Here is a tiny trained network, its code and every weight. The questions are about switching its units off for an input and a class, where a switched-off unit gives its printed mean instead of its output.

import numpy as np


def w(rows, s, z=0):
    codes = np.array(rows[::2]) - 128.0
    scale = np.full(codes.shape[1], s)
    scale[-1] = z or s
    return codes * scale


def f(y):
    return y / 2 * (1 + np.tanh(0.7978845608 * (y + 0.044715 * y**3)))


def log_softmax(a):
    a = a - a.max(-1, keepdims=True)
    return a - np.log(np.exp(a).sum(-1, keepdims=True))


def net(x, mask):
    res = np.array(x, float).reshape(1, 4) / 4 @ E
    y = f(res @ A[0][:, :-1].T + A[0][:, -1])
    res = res + np.where(mask, y, B[0][:, -1]) @ B[0][:, :-1]
    return log_softmax(res[-1] @ U[:, :-1].T + U[:, -1])


A, B = {}, {}
E = w([
[195,174,108,62,177,23,34],'x0',
[34,95,80,198,150,94,26],'x1',
[200,46,188,171,241,169,88],'x2',
[155,2,30,91,106,92,178],'x3',
],0.007)
A[0] = w([
[159,67,67,90,122,122,172,164],'N1',
[52,103,106,171,137,99,70,101],'N2',
[64,107,93,203,126,82,59,123],'N3',
[58,87,131,173,126,87,78,72],'N4',
[184,58,162,160,177,169,86,68],'N5',
[98,182,209,130,124,145,83,55],'N6',
[188,153,142,49,150,54,92,39],'N7',
[152,60,80,67,120,76,128,134],'N8',
[69,191,96,169,179,154,77,148],'N9',
[54,194,96,83,50,96,137,128],'N10',
[95,153,77,79,74,82,153,64],'N11',
[88,187,210,125,118,161,78,116],'N12',
[154,209,193,155,123,161,122,164],'N13',
[239,143,178,87,89,160,197,162],'N14',
[74,62,145,210,71,230,181,117],'N15',
[124,211,183,194,138,118,106,118],'N16',
[59,89,100,154,146,88,85,111],'N17',
[131,68,75,91,102,94,142,40],'N18',
[103,173,83,150,48,107,137,53],'N19',
[163,61,48,95,96,105,145,56],'N20',
[81,217,197,130,85,136,94,69],'N21',
[146,69,163,180,198,203,138,98],'N22',
[97,115,136,181,89,222,225,128],'N23',
[103,196,167,132,171,152,127,56],'N24',
[218,162,167,50,129,114,198,134],'N25',
[147,110,185,146,156,157,90,2],'N26',
[217,30,177,144,198,147,67,76],'N27',
[196,172,159,61,107,180,151,106],'N28',
[46,100,103,146,142,131,65,104],'N29',
[171,87,156,153,205,138,106,80],'N30',
[80,118,97,189,181,86,113,75],'N31',
[52,183,110,82,70,117,146,75],'N32',
[144,71,183,167,186,197,118,84],'N33',
[130,152,70,118,67,115,127,64],'N34',
[84,155,110,119,3,127,117,67],'N35',
[167,154,113,88,207,68,105,35],'N36',
[216,166,93,76,147,38,36,136],'N37',
[132,1,71,140,85,105,147,99],'N38',
[79,159,97,77,75,132,129,66],'N39',
[192,180,136,112,137,154,179,157],'N40',
[136,14,93,115,93,83,141,132],'N41',
[62,116,89,200,160,102,91,117],'N42',
[53,94,86,160,142,113,50,144],'N43',
],0.0076,0.0024)
B[0] = w([
[121,60,222,154,176,80,223,195],'N1',
[151,121,215,87,61,224,177,191],'N2',
[184,116,246,44,64,204,134,211],'N3',
[160,131,214,108,88,226,149,177],'N4',
[59,216,67,21,215,219,172,195],'N5',
[165,68,153,201,220,52,248,178],'N6',
[70,206,181,244,60,148,51,191],'N7',
[97,81,178,210,137,64,203,189],'N8',
[176,51,203,155,72,106,198,195],'N9',
[44,219,85,73,191,209,166,220],'N10',
[56,189,123,147,176,226,190,181],'N11',
[129,64,179,206,203,27,216,197],'N12',
[127,57,205,170,142,53,206,195],'N13',
[182,107,241,31,23,213,89,219],'N14',
[63,194,70,253,33,32,11,254],'N15',
[72,47,177,213,218,14,204,195],'N16',
[211,119,229,122,70,162,156,182],'N17',
[89,113,176,195,178,126,170,164],'N18',
[75,209,85,81,219,201,111,173],'N19',
[103,108,199,209,179,117,213,185],'N20',
[68,131,175,176,201,124,223,200],'N21',
[34,207,51,84,182,182,82,205],'N22',
[45,166,147,244,23,149,19,237],'N23',
[121,47,189,158,213,81,202,161],'N24',
[199,118,234,80,33,220,121,208],'N25',
[52,153,111,148,197,184,175,149],'N26',
[25,224,85,55,191,233,182,230],'N27',
[166,99,229,120,69,189,153,180],'N28',
[169,120,233,86,67,223,97,185],'N29',
[55,210,67,69,179,206,164,184],'N30',
[90,133,167,119,84,176,158,166],'N31',
[62,198,53,70,236,213,152,192],'N32',
[48,230,47,105,163,215,109,197],'N33',
[97,156,104,100,204,177,178,155],'N34',
[61,194,47,79,197,220,140,192],'N35',
[39,205,58,223,104,133,52,176],'N36',
[6,234,81,253,13,91,47,244],'N37',
[100,68,183,232,199,65,229,213],'N38',
[133,213,80,56,198,181,106,166],'N39',
[145,73,215,89,79,173,183,173],'N40',
[77,117,185,202,191,78,220,202],'N41',
[212,144,211,42,51,211,82,194],'N42',
[182,89,231,82,61,218,172,209],'N43',
],0.0052,0.0068)
U = w([
[85,189,63,41,229,206,169,131],'0',
[180,89,221,60,46,198,165,103],'1',
[110,66,169,184,208,65,233,83],'2',
[72,186,101,218,50,115,71,144],'3',
[101,112,123,125,90,100,133,200],'4',
[222,62,43,52,182,75,72,2],'5',
[184,47,73,34,172,52,84,2],'6',
[255,60,31,75,157,71,101,2],'7',
],0.0083,0.0051)

Each question gives the input, the list of numbers given to net, and the class t.
The units are the neurons (one row each of A and B). Each row of codes is followed by its name. A weight is (code - 128) times the scale printed after its matrix; where a second scale follows, it is the last column's (A, B and U).
mask holds one flag per neuron, in row order. A switched-off neuron (its flag False) gives its mean, the last column of its row in B, instead of its output. The means were averaged over made-up inputs and are rounded, as every weight is.
A unit's drop is (log p(t) with every unit on - log p(t) with that unit switched off) / (log p(t) with every unit on - log p(t) with every unit switched off).
The circuit of an input: a set's keep is (log p(t) with only the set's units on - log p(t) with every unit switched off) / (log p(t) with every unit on - log p(t) with every unit switched off). Starting from the 12 units with the biggest drops (on a tie, the unit counted first), units are removed one at a time, each time the one whose removal leaves the highest keep (on an exact tie, the one counted first), for as long as the keep stays at least 0.8.
circuit, biggest first: the units of the circuit, biggest drop first
k most important neurons: the k neurons with the biggest drops, biggest first
drop of u: that unit's drop, to one decimal
input [8,0,1,6], class 3: circuit, biggest first : (N37)
input [8,8,-4,8], class 1: circuit, biggest first : (N3, N43)
input [6,-4,7,5], class 0: 2 most important neurons : (N27, N5)
input [-4,-2,1,-4], class 2: 3 most important neurons : (N37, N13, N7)
input [8,1,-2,7], class 3: 3 most important neurons : (N37, N7, N36)
input [-5,-3,1,5], class 2: 3 most important neurons : (N37, N38, N1)
input [-3,-2,-8,8], class 0: 3 most important neurons : (N35, N10, N32)
input [3,2,-2,-3], class 4: 3 most important neurons : (N15, N23, N38)
input [5,-3,-3,5], class 2: 2 most important neurons : (N15, N23)
input [3,8,-8,3], class 0: 4 most important neurons : (N10, N32, N35, N19)
input [6,-4,4,5], class 3: 3 most important neurons : (N37, N7, N36)
input [5,1,-2,3], class 3: drop of N37 : 0.2
input [-6,-4,-5,7], class 2: drop of N20 : 0.1
input [5,5,7,3], class 0: circuit, biggest first : (N27)
input [2,8,1,1], class 1: drop of N5 : 0.0
input [-3,-3,4,-5], class 2: drop of N10 : 0.1
